Input:
array([[130, 126, 128, 135, 125, 126],
       [120, 127, 123, 125, 104, 106],
       [121, 129, 123, 123, 105, 107]])
Output: 123

Input:
array([[146, 131, 149, 112, 129, 153, 136],
       [114, 109, 140, 134, 140, 122, 130],
       [123, 115, 156, 141, 131, 153, 122]])
Output: 131

Input:
array([[134, 120, 131, 139, 131, 130],
       [122, 133, 125, 105, 128, 126],
       [139, 132, 137, 146, 119, 136]])
Output: 146

Input:
array([[116, 119, 116, 104],
       [134, 146, 124, 130],
       [140, 118, 135, 144]])
Output: 118

Input:
array([[151, 142, 150, 146,  98, 149, 100],
       [112, 117, 114, 111, 134, 115, 134],
       [146, 139, 145, 144, 102, 145, 104]])
Output: 102

Input:
array([[126, 126, 136, 117, 127],
       [106, 140, 128, 126, 148],
       [121, 107, 102, 115, 144]])
Output: 102

Input:
array([[150, 131, 140, 130],
       [134, 120, 107, 109],
       [142, 133, 117, 154]])
Output: 133

Input:
array([[139, 137, 154, 127],
       [134, 139, 133, 132],
       [135, 109, 120, 114]])
Output: 109
---
[127 137 155 146 123 117 145] yields 137
[148 126 146 119 133 145 154] yields 126
[151 124 116 131] yields 124
[137 104 108 134] yields 104
[132 121 123 141 101 103] yields 121
[123 130 106 132] yields 130
[148 100 103 138] yields 100
---
array([[109, 139, 118, 132, 128, 131, 124],
       [106, 125, 110, 126, 130, 123, 128]]) ans = 128

array([[148, 145, 154, 102, 142, 112],
       [115, 157, 143, 145,  99, 155],
       [139, 111, 128, 116, 116, 104]]) ans = 145

array([[104, 118, 131, 147],
       [ 99, 129, 128, 122],
       [104, 120, 131, 147]]) ans = 129

array([[132, 136, 134, 129, 138, 128],
       [131, 128, 149, 128, 131, 129]]) ans = 129

array([[115, 135, 122, 133, 128, 115, 135],
       [127, 112, 110, 116, 141, 132, 121],
       [124, 152, 127, 131, 114, 116, 137]]) ans = 141

array([[144, 140, 114, 112],
       [141, 144, 116, 115],
       [107, 113, 148, 150]]) ans = 144

array([[104, 153, 150, 154, 153],
       [136, 152, 153, 154, 151]]) ans = 150

array([[146, 135, 131, 156, 147],
       [144, 135, 132, 155, 149]]) ans = 131

array([[151, 151, 106, 105],
       [106, 106, 105, 105],
       [150, 110, 107, 107]]) ans = 106
---
array([147, 130, 136, 117, 155, 111, 126]) gives 130

array([[157, 155, 126, 121, 142],
       [126, 133, 120, 121, 139],
       [157, 154, 126, 121, 142]]) gives 133

array([116, 129, 113, 152, 147]) gives 129

array([132, 130, 124, 129, 154, 126, 138]) gives 130

array([[107, 153, 105, 139, 131],
       [139, 117, 133, 123, 124],
       [137, 139, 126, 127, 114]]) gives 127

array([130, 154, 133, 117, 140, 122, 132]) gives 132
---
((146, 138, 148, 108, 109, 122), (153, 134, 114, 151, 119, 142), (113, 104, 148, 111, 116, 139)) result: 114
((137, 124, 114, 125), (154, 110, 106, 111), (104, 117, 122, 118)) result: 106
((134, 136, 118, 128, 151, 127, 131), (140, 109, 129, 131, 115, 111, 127), (151, 118, 130, 121, 128, 123, 146)) result: 129
((128, 129, 115, 143, 122, 135), (120, 123, 124, 127, 126, 137), (134, 146, 136, 128, 102, 135)) result: 124
((107, 112, 128, 127, 111, 110, 133), (123, 135, 123, 119, 119, 120, 116), (124, 126, 129, 127, 123, 124, 120)) result: 123
((111, 137, 102, 120, 138), (126, 110, 144, 129, 127), (127, 145, 110, 115, 126)) result: 144
((113, 105, 111, 113), (124, 143, 112, 114), (125, 107, 124, 114)) result: 112
((133, 142, 100, 105), (143, 127, 118, 100), (137, 128, 131, 125)) result: 118
---
Q:
[[131 128 126 115 130 131]
 [114 146 130 122 133 112]
 [146 101 109 148 128 155]]
A: 148

Q:
[[128 129 130 142 130 133]
 [117 154 137 131 146 127]
 [132 120 118 117 127 121]]
A: 117

Q:
[[126 115 147 101]
 [126 115 128 133]
 [126 115 128 145]]
A: 115

Q:
[[115 137 129 118 144 130 114]
 [118 147 106 143 115 137 129]
 [127 129 118 147 106 143 115]]
A: 106

Q:
[[118 142 132 136 152 126]
 [134 146 138 116 139 113]
 [111 130 146 143 138 130]]
A: 143

Q:
[[122 156 137 112 143]
 [144 131 153  98 145]
 [116 140 122 134 149]]
A: 122

Q:
[[128 139 129 136 130 132]
 [134 148 128 138 128 150]
 [129 130 128 132 130 129]]
A: 132
---
[131, 151, 107, 145, 122] ans = 107
[151, 121, 141, 136, 154] ans = 141
[133, 132, 116, 147, 103] ans = 116
[137, 155, 136, 158, 122] ans = 136
[156, 128, 118, 138, 147] ans = 118
[133, 134, 137, 116, 105] ans = 137
[152, 128, 117, 116, 121] ans = 117
[103, 114, 134, 143, 139] ans = 134
[114, 106, 132, 112, 133] ans = 132
[119, 101, 123, 152, 148] ans = 123
---
143,147,150,142,118,99
141,140,134,141,116,129
value 140

113,107,114,136
122,108,98,103
113,122,134,141
value 108

125,119,120,114,137,128
118,121,117,134,123,103
123,144,122,143,140,112
value 121

126,115,113,153,118,131
145,106,130,101,130,119
value 106

138,147,131,124,130
127,105,131,141,124
113,137,128,104,122
value 105

145,127,119,126,123,122
114,146,132,141,140,145
121,138,152,129,146,132
value 146

143,121,125,112,128,154,151
121,131,128,137,127,117,118
value 131
